Below are the code and all the weights of a small trained network. Each question names an input and a class and asks about switching units off, where a switched-off unit gives its printed mean instead of its output.

import numpy as np


def w(rows, s, z=0):
    codes = np.array(rows[::2]) - 128.0
    scale = np.full(codes.shape[1], s)
    scale[-1] = z or s
    return codes * scale


def f(y):
    return y / 2 * (1 + np.tanh(0.7978845608 * (y + 0.044715 * y**3)))


def log_softmax(a):
    a = a - a.max(-1, keepdims=True)
    return a - np.log(np.exp(a).sum(-1, keepdims=True))


def net(x, mask):
    res = np.array(x, float).reshape(1, 7) / 4 @ E
    y = f(res @ A[0][:, :-1].T + A[0][:, -1])
    res = res + np.where(mask, y, B[0][:, -1]) @ B[0][:, :-1]
    return log_softmax(res[-1] @ U[:, :-1].T + U[:, -1])


A, B = {}, {}
E = w([
[127,131,172,129,61,103],'x0',
[209,2,79,163,72,134],'x1',
[98,117,109,62,70,208],'x2',
[123,181,95,192,49,101],'x3',
[146,188,128,121,74,83],'x4',
[132,131,145,126,100,122],'x5',
[126,121,132,137,126,136],'x6',
],0.0089)
A[0] = w([
[143,204,151,139,142,176,51],'n1',
[254,100,110,77,116,113,12],'n2',
[68,212,159,144,137,199,50],'n3',
[114,149,83,98,82,204,94],'n4',
[102,167,73,218,78,143,78],'n5',
[146,66,105,155,104,130,25],'n6',
[123,123,229,198,38,148,252],'n7',
[93,107,118,160,207,90,202],'n8',
[109,119,129,70,96,201,106],'n9',
[130,155,61,231,14,102,236],'n10',
[133,95,185,163,142,28,238],'n11',
[204,153,119,177,220,116,15],'n12',
[151,124,170,63,150,149,76],'n13',
[206,81,90,111,123,134,45],'n14',
[111,154,117,72,56,233,15],'n15',
[108,100,180,208,160,63,97],'n16',
[66,148,154,143,136,144,12],'n17',
[145,163,139,144,127,100,150],'n18',
[60,146,177,153,161,113,76],'n19',
[105,184,189,71,173,133,78],'n20',
[102,150,59,78,92,204,80],'n21',
[210,158,72,130,84,160,33],'n22',
],0.0097,0.0032)
B[0] = w([
[120,72,135,122,63,98,146],'n1',
[107,24,107,142,85,112,168],'n2',
[69,89,93,123,27,18,180],'n3',
[188,157,229,156,205,155,171],'n4',
[38,125,159,160,192,232,176],'n5',
[125,92,57,146,64,108,164],'n6',
[116,144,113,36,199,119,203],'n7',
[168,160,105,126,145,244,193],'n8',
[220,182,210,165,200,229,177],'n9',
[70,156,158,83,165,138,254],'n10',
[135,188,222,110,187,181,203],'n11',
[160,152,190,119,86,172,172],'n12',
[103,129,120,187,155,162,155],'n13',
[83,55,75,129,78,117,176],'n14',
[185,157,162,184,151,112,185],'n15',
[198,181,154,159,115,153,176],'n16',
[101,79,108,150,36,84,136],'n17',
[117,184,147,115,134,155,151],'n18',
[162,84,110,127,2,83,162],'n19',
[61,33,64,178,97,87,192],'n20',
[204,211,155,160,136,107,177],'n21',
[68,89,144,172,104,102,152],'n22',
],0.006,0.009)
U = w([
[62,166,157,100,152,255,252],'0',
[237,224,199,164,117,194,106],'1',
[60,102,70,97,46,154,2],'2',
[164,215,80,4,144,209,237],'3',
],0.0055,0.0021)

Each question gives the input, the list of numbers given to net, and the class t.
The units are the neurons (one row each of A and B). Each row of codes is followed by its name. A weight is (code - 128) times the scale printed after its matrix; where a second scale follows, it is the last column's (A, B and U).
mask holds one flag per neuron, in row order. A switched-off neuron (its flag False) gives its mean, the last column of its row in B, instead of its output. The means were averaged over made-up inputs and are rounded, as every weight is.
A unit's drop is (log p(t) with every unit on - log p(t) with that unit switched off) / (log p(t) with every unit on - log p(t) with every unit switched off).
The circuit of an input: a set's keep is (log p(t) with only the set's units on - log p(t) with every unit switched off) / (log p(t) with every unit on - log p(t) with every unit switched off). Starting from the 12 units with the biggest drops (on a tie, the unit counted first), units are removed one at a time, each time the one whose removal leaves the highest keep (on an exact tie, the one counted first), for as long as the keep stays at least 0.8.
units of the circuit, in order: the units of the circuit, biggest drop first
most important unit: the unit with the biggest drop
k most important neurons: the k neurons with the biggest drops, biggest first
drop when u is switched off: that unit's drop, to one decimal
input [-4,4,3,6,7,-6,0], class 0: units of the circuit, in order	n5, n10
input [8,-1,-6,7,5,-6,8], class 3: units of the circuit, in order	n7
input [6,-8,4,1,-3,6,5], class 2: units of the circuit, in order	n3, n20
input [5,1,3,4,7,0,3], class 0: 3 most important neurons	n5, n10, n22
input [4,6,8,6,-1,-6,-8], class 1: 4 most important neurons	n21, n15, n4, n9
input [-7,-7,3,-2,1,6,2], class 2: 2 most important neurons	n3, n20
input [7,2,8,-2,3,-3,4], class 1: units of the circuit, in order	n15, n9
input [6,-6,8,4,-2,5,-7], class 1: units of the circuit, in order	n15, n21
input [-5,5,6,-5,-6,-5,5], class 1: 2 most important neurons	n9, n21
input [-6,8,-4,7,8,1,2], class 2: drop when n2 is switched off	0.4
input [-1,-4,8,-3,4,-1,5], class 1: drop when n15 is switched off	0.1
input [7,-8,1,4,-6,-2,-7], class 2: drop when n9 is switched off	0.0
input [8,-6,0,8,7,-4,3], class 0: drop when n6 is switched off	0.1
input [2,0,0,6,4,1,2], class 0: most important unit	n5
